Below are the code and all the weights of a small trained network. Each question names an input and a target symbol and asks about switching units off, where a switched-off unit gives its printed mean instead of its output.

import numpy as np


def w(rows, s, z=0):
    codes = np.array(rows[::2]) - 128.0
    scale = np.full(codes.shape[1], s)
    scale[-1] = z or s
    return codes * scale


def f(y):
    return y / 2 * (1 + np.tanh(0.7978845608 * (y + 0.044715 * y**3)))


def softmax(a):
    e = np.exp(a - a.max(-1, keepdims=True))
    return e / e.sum(-1, keepdims=True)


def log_softmax(a):
    a = a - a.max(-1, keepdims=True)
    return a - np.log(np.exp(a).sum(-1, keepdims=True))


def net(x, mask):
    ids = ['ΞΠδεζηλ'.index(c) for c in x.split()]
    T = len(ids)
    res = E[ids] + P[:T]
    q, k, v = (res @ M[0].T for M in (Q, K, V))
    z = softmax(np.where(np.tri(T) > 0, q @ k.T / 4**0.5, -1e9)) @ v
    res = res + np.where(mask[0], z, O[0][:, -1]) @ O[0][:, :-1]
    y = f(res @ A[0][:, :-1].T + A[0][:, -1])
    res = res + np.where(mask[1:9], y, B[0][:, -1]) @ B[0][:, :-1]
    return log_softmax(res[-1] @ U[:, :-1].T + U[:, -1])


Q, K, V, O, A, B = {}, {}, {}, {}, {}, {}
E = w([
[88,59,216,59,153,227],'Ξ',
[86,138,200,94,238,156],'Π',
[42,109,164,126,170,82],'δ',
[41,95,59,85,173,121],'ε',
[143,239,89,90,14,86],'ζ',
[123,112,70,132,157,2],'η',
[110,87,224,78,28,197],'λ',
],0.018)
P = w([
[133,58,248,240,148,1],'0',
[96,166,56,141,114,202],'1',
[95,174,190,81,128,102],'2',
[95,159,54,143,124,202],'3',
[95,185,174,102,157,73],'4',
[104,170,38,146,119,188],'5',
[91,175,186,88,137,87],'6',
[103,150,42,149,141,190],'7',
[101,162,205,62,111,109],'8',
[113,157,42,145,130,185],'9',
[95,168,184,76,145,79],'10',
[118,138,46,149,145,188],'11',
[100,187,179,88,149,67],'12',
],0.011)
Q[0] = w([
[95,128,165,143,149,170],'head 1',
[119,112,155,8,119,109],'head 1',
[97,89,123,85,130,87],'head 1',
[119,121,79,167,108,202],'head 1',
],0.018)
K[0] = w([
[75,153,161,131,155,150],'head 1',
[162,5,193,213,81,114],'head 1',
[122,65,117,217,139,117],'head 1',
[99,145,24,81,106,233],'head 1',
],0.014)
V[0] = w([
[143,186,221,155,198,169],'head 1',
[251,118,123,153,103,158],'head 1',
[136,232,156,130,136,143],'head 1',
[200,76,85,141,210,154],'head 1',
],0.016)
O[0] = w([
[134,36,145,96,208,143,188],'head 1',
[1,109,208,88,160,184,18],'head 1',
[171,85,136,192,154,171,52],'head 1',
[120,110,159,25,87,140,7],'head 1',
],0.016,0.011)
A[0] = w([
[128,158,55,111,130,231,130],'neuron 1',
[120,119,254,138,117,116,96],'neuron 2',
[80,165,73,111,124,203,1],'neuron 3',
[139,170,59,97,170,207,147],'neuron 4',
[175,137,131,121,165,147,72],'neuron 5',
[68,127,116,129,100,63,198],'neuron 6',
[84,73,52,144,66,169,70],'neuron 7',
[97,125,124,152,57,213,126],'neuron 8',
],0.014,0.0034)
B[0] = w([
[119,188,220,28,131,196,219],'neuron 1',
[109,155,66,115,183,127,169],'neuron 2',
[194,125,168,55,132,30,156],'neuron 3',
[139,188,148,157,43,33,209],'neuron 4',
[33,144,150,157,75,158,204],'neuron 5',
[109,124,173,117,134,235,254],'neuron 6',
[22,56,60,78,81,77,196],'neuron 7',
[206,133,47,76,2,182,193],'neuron 8',
],0.013,0.01)
U = w([
[158,127,254,107,116,134,90],'Ξ',
[115,92,192,207,73,82,4],'Π',
[172,78,121,151,120,46,168],'δ',
[142,107,119,50,159,61,136],'ε',
[240,148,164,102,162,112,147],'ζ',
[76,133,84,135,152,152,230],'η',
[121,15,118,141,70,116,194],'λ',
],0.0092,0.002)

Each question gives the input, a string of symbols that net reads in full, and the target symbol t.
The units are the heads (4 rows each of Q, K, V and O) and the neurons (one row each of A and B). Each row of codes is followed by its name. A weight is (code - 128) times the scale printed after its matrix; where a second scale follows, it is the last column's (O, A, B and U).
mask holds one flag per unit, heads first, then neurons. A switched-off unit (its flag False) gives its mean, the last column of its rows in O or B, instead of its output. The means were averaged over made-up inputs and are rounded, as every weight is.
A unit's drop is (log p(t) with every unit on - log p(t) with that unit switched off) / (log p(t) with every unit on - log p(t) with every unit switched off).
The circuit of an input: a set's keep is (log p(t) with only the set's units on - log p(t) with every unit switched off) / (log p(t) with every unit on - log p(t) with every unit switched off). Starting from all 9 units, units are removed one at a time, each time the one whose removal leaves the highest keep (on an exact tie, the one counted first), for as long as the keep stays at least 0.8.
units of the circuit, in order: the units of the circuit, biggest drop first
top k neurons: the k neurons with the biggest drops, biggest first
drop when u is switched off: that unit's drop, to one decimal
input λ ε Π η λ ε λ η, target η: top 3 neurons -> [neuron 6; neuron 4; neuron 7]
input Π ε η λ η λ λ Π Ξ ε ζ ε ζ, target λ: top 2 neurons -> [neuron 5; neuron 1]
input ε λ ε ζ Ξ λ Π λ λ λ λ, target ζ: units of the circuit, in order -> [head 1; neuron 7]
input δ λ λ λ λ Ξ Ξ λ Π ε Ξ, target δ: units of the circuit, in order -> [head 1; neuron 1]
input Π λ λ η Ξ η η λ Ξ λ λ λ ε, target λ: units of the circuit, in order -> [head 1; neuron 5]
input ε λ λ δ Ξ Π Π δ Π, target ζ: top 2 neurons -> [neuron 7; neuron 6]
input λ Ξ Ξ Ξ λ η λ Π λ ζ, target ζ: units of the circuit, in order -> [neuron 8; neuron 3; head 1]
input λ ε ε Ξ λ Ξ, target Ξ: units of the circuit, in order -> [neuron 1]
input λ Ξ λ Ξ ε λ η η λ ε Ξ, target η: units of the circuit, in order -> [head 1; neuron 2]
input η δ ζ, target Ξ: units of the circuit, in order -> [head 1; neuron 6]
input Ξ η δ ε Π, target ε: top 2 neurons -> [neuron 6; neuron 1]
input δ λ ε Π λ Π Π λ η δ, target δ: top 2 neurons -> [neuron 6; neuron 1]
input η ζ Ξ Ξ Π, target Ξ: top 3 neurons -> [neuron 6; neuron 7; neuron 2]
input ζ η ζ λ η Ξ η η ε δ, target δ: top 2 neurons -> [neuron 1; neuron 5]
input λ Ξ ζ Π η, target η: drop when neuron 3 is switched off -> 0.0
input Ξ λ Π λ λ Π Ξ ε Ξ, target ε: drop when head 1 is switched off -> 1.0
input ζ Π ε λ ε λ ε λ η Π λ λ λ, target Π: drop when head 1 is switched off -> 1.0
